Below are the code and all the weights of a small trained network. Each question names an input and a class and asks about switching units off, where a switched-off unit gives its printed mean instead of its output.

import numpy as np


def w(rows, s, z=0):
    codes = np.array(rows[::2]) - 128.0
    scale = np.full(codes.shape[1], s)
    scale[-1] = z or s
    return codes * scale


def f(y):
    return y / 2 * (1 + np.tanh(0.7978845608 * (y + 0.044715 * y**3)))


def log_softmax(a):
    a = a - a.max(-1, keepdims=True)
    return a - np.log(np.exp(a).sum(-1, keepdims=True))


def net(x, mask):
    res = np.array(x, float).reshape(1, 7) / 4 @ E
    y = f(res @ A[0][:, :-1].T + A[0][:, -1])
    res = res + np.where(mask, y, B[0][:, -1]) @ B[0][:, :-1]
    return log_softmax(res[-1] @ U[:, :-1].T + U[:, -1])


A, B = {}, {}
E = w([
[126,125,128],'x0',
[130,128,127],'x1',
[128,127,127],'x2',
[178,35,7],'x3',
[127,129,129],'x4',
[33,33,152],'x5',
[44,187,3],'x6',
],0.0069)
A[0] = w([
[42,39,119,61],'N0',
[78,122,111,75],'N1',
[172,94,162,94],'N2',
[162,102,69,102],'N3',
[82,40,165,89],'N4',
[169,99,70,118],'N5',
[74,84,156,173],'N6',
[150,120,166,82],'N7',
[97,91,130,162],'N8',
[92,174,78,74],'N9',
[95,169,164,154],'N10',
[198,181,107,123],'N11',
[173,192,114,110],'N12',
[158,100,108,72],'N13',
[195,175,116,86],'N14',
[141,60,83,105],'N15',
[171,89,159,90],'N16',
[114,74,94,114],'N17',
[102,191,166,91],'N18',
[136,117,88,66],'N19',
[170,106,180,127],'N20',
[202,48,88,118],'N21',
[248,205,78,105],'N22',
[153,101,156,73],'N23',
[110,110,113,254],'N24',
[79,90,132,89],'N25',
[216,67,204,126],'N26',
],0.013,0.0097)
B[0] = w([
[121,95,135,182],'N0',
[89,100,117,134],'N1',
[34,167,57,153],'N2',
[88,173,183,159],'N3',
[136,90,143,178],'N4',
[105,202,191,169],'N5',
[181,87,131,201],'N6',
[95,136,117,133],'N7',
[165,116,151,172],'N8',
[11,80,53,161],'N9',
[137,165,137,185],'N10',
[145,50,168,176],'N11',
[126,65,130,164],'N12',
[2,138,176,126],'N13',
[82,29,143,153],'N14',
[108,170,140,171],'N15',
[40,151,75,151],'N16',
[125,121,174,161],'N17',
[116,133,160,165],'N18',
[21,150,142,125],'N19',
[90,168,43,177],'N20',
[131,179,194,199],'N21',
[139,56,143,212],'N22',
[50,123,97,130],'N23',
[235,187,92,255],'N24',
[93,52,150,142],'N25',
[105,140,66,232],'N26',
],0.0079,0.0088)
U = w([
[67,115,8,90],'0',
[181,126,103,253],'1',
[136,14,152,24],'2',
[99,180,213,41],'3',
[195,129,82,168],'4',
[191,131,80,165],'5',
],0.015,0.0077)

Each question gives the input, the list of numbers given to net, and the class t.
The units are the neurons (one row each of A and B). Each row of codes is followed by its name. A weight is (code - 128) times the scale printed after its matrix; where a second scale follows, it is the last column's (A, B and U).
mask holds one flag per neuron, in row order. A switched-off neuron (its flag False) gives its mean, the last column of its row in B, instead of its output. The means were averaged over made-up inputs and are rounded, as every weight is.
A unit's drop is (log p(t) with every unit on - log p(t) with that unit switched off) / (log p(t) with every unit on - log p(t) with every unit switched off).
The circuit of an input: a set's keep is (log p(t) with only the set's units on - log p(t) with every unit switched off) / (log p(t) with every unit on - log p(t) with every unit switched off). Starting from the 12 units with the biggest drops (on a tie, the unit counted first), units are removed one at a time, each time the one whose removal leaves the highest keep (on an exact tie, the one counted first), for as long as the keep stays at least 0.8.
units of the circuit, in order: the units of the circuit, biggest drop first
unit that matters most: the unit with the biggest drop
top k neurons: the k neurons with the biggest drops, biggest first
drop when u is switched off: that unit's drop, to one decimal
input [1,3,7,5,2,-6,-7], class 0: units of the circuit, in order -> (N26, N2, N16)
input [2,-2,-3,7,6,0,-7], class 0: units of the circuit, in order -> (N26, N2)
input [-4,1,6,5,1,-6,-6], class 0: unit that matters most -> N26
input [-2,2,-4,1,4,-8,7], class 2: units of the circuit, in order -> (N22, N11, N14)
input [1,4,1,4,5,-5,0], class 2: units of the circuit, in order -> (N22, N11)
input [0,-4,-1,5,5,-3,-3], class 3: units of the circuit, in order -> (N21, N5, N3)
input [3,-5,-2,-6,-7,6,2], class 4: units of the circuit, in order -> (N6, N21, N24, N9)
input [-1,-4,5,8,-6,-6,-7], class 3: units of the circuit, in order -> (N21, N5)
input [1,-2,4,6,1,7,5], class 2: top 3 neurons -> (N0, N25, N17)
input [-7,-7,1,1,-8,-8,-4], class 2: top 3 neurons -> (N22, N14, N11)
input [-8,3,6,3,-3,5,6], class 1: top 2 neurons -> (N24, N26)
input [-2,4,7,-5,5,-4,-6], class 0: drop when N20 is switched off -> 0.2
input [-1,-6,4,5,-5,7,4], class 2: drop when N15 is switched off -> -0.1
input [7,1,5,3,6,6,6], class 1: unit that matters most -> N24
input [4,-4,6,5,3,8,1], class 2: drop when N25 is switched off -> 0.2
